Here is a tiny trained network, its code and every weight. The questions are about switching its units off for an input and a class, where a switched-off unit gives its printed mean instead of its output.

import numpy as np


def w(rows, s, z=0):
    codes = np.array(rows[::2]) - 128.0
    scale = np.full(codes.shape[1], s)
    scale[-1] = z or s
    return codes * scale


def f(y):
    return y / 2 * (1 + np.tanh(0.7978845608 * (y + 0.044715 * y**3)))


def log_softmax(a):
    a = a - a.max(-1, keepdims=True)
    return a - np.log(np.exp(a).sum(-1, keepdims=True))


def net(x, mask):
    res = np.array(x, float).reshape(1, 3) / 4 @ E
    y = f(res @ A[0][:, :-1].T + A[0][:, -1])
    res = res + np.where(mask, y, B[0][:, -1]) @ B[0][:, :-1]
    return log_softmax(res[-1] @ U[:, :-1].T + U[:, -1])


A, B = {}, {}
E = w([
[202,250,188,126],'x0',
[189,156,2,163],'x1',
[26,185,146,143],'x2',
],0.011)
A[0] = w([
[188,140,93,132,87],'N1',
[167,121,85,119,161],'N2',
[142,150,119,135,77],'N3',
[148,138,78,140,105],'N4',
[119,204,233,126,238],'N5',
[168,160,154,133,150],'N6',
[177,206,85,136,254],'N7',
[76,216,151,139,162],'N8',
[98,69,128,112,66],'N9',
[146,70,57,132,235],'N10',
[223,66,203,116,128],'N11',
[67,249,127,137,154],'N12',
[108,88,177,138,122],'N13',
[80,102,123,152,218],'N14',
],0.019,0.0047)
B[0] = w([
[137,197,179,164,186],'N1',
[190,193,145,146,179],'N2',
[122,127,147,138,141],'N3',
[201,180,155,129,169],'N4',
[174,223,118,32,249],'N5',
[70,108,65,104,184],'N6',
[102,150,112,227,231],'N7',
[188,149,73,97,204],'N8',
[49,72,127,105,167],'N9',
[189,4,161,141,207],'N10',
[185,138,23,104,206],'N11',
[165,87,32,127,218],'N12',
[125,121,182,73,167],'N13',
[83,65,87,94,171],'N14',
],0.025,0.02)
U = w([
[111,148,176,122,27],'0',
[100,132,142,128,4],'1',
[44,45,126,115,82],'2',
[73,164,187,11,136],'3',
[78,193,124,152,66],'4',
[180,96,58,140,238],'5',
[102,160,222,195,95],'6',
],0.012,0.004)

Each question gives the input, the list of numbers given to net, and the class t.
The units are the neurons (one row each of A and B). Each row of codes is followed by its name. A weight is (code - 128) times the scale printed after its matrix; where a second scale follows, it is the last column's (A, B and U).
mask holds one flag per neuron, in row order. A switched-off neuron (its flag False) gives its mean, the last column of its row in B, instead of its output. The means were averaged over made-up inputs and are rounded, as every weight is.
A unit's drop is (log p(t) with every unit on - log p(t) with that unit switched off) / (log p(t) with every unit on - log p(t) with every unit switched off).
The circuit of an input: a set's keep is (log p(t) with only the set's units on - log p(t) with every unit switched off) / (log p(t) with every unit on - log p(t) with every unit switched off). Starting from the 12 units with the biggest drops (on a tie, the unit counted first), units are removed one at a time, each time the one whose removal leaves the highest keep (on an exact tie, the one counted first), for as long as the keep stays at least 0.8.
units of the circuit, in order: the units of the circuit, biggest drop first
most important unit: the unit with the biggest drop
k most important neurons: the k neurons with the biggest drops, biggest first
drop of u: that unit's drop, to one decimal
input [6,8,-6], class 6: most important unit => N1
input [-3,8,-1], class 6: units of the circuit, in order => N12, N11, N1
input [-1,5,-3], class 6: 2 most important neurons => N12, N11
input [8,-8,-7], class 3: 4 most important neurons => N5, N12, N10, N7
input [3,-4,3], class 3: 4 most important neurons => N5, N11, N7, N10
input [8,8,-1], class 4: 2 most important neurons => N1, N7
input [-5,-7,-7], class 2: 2 most important neurons => N9, N5
input [-7,4,1], class 2: drop of N11 => 0.1
input [4,-8,-4], class 3: drop of N5 => 0.3
input [7,-8,2], class 3: drop of N7 => 0.1
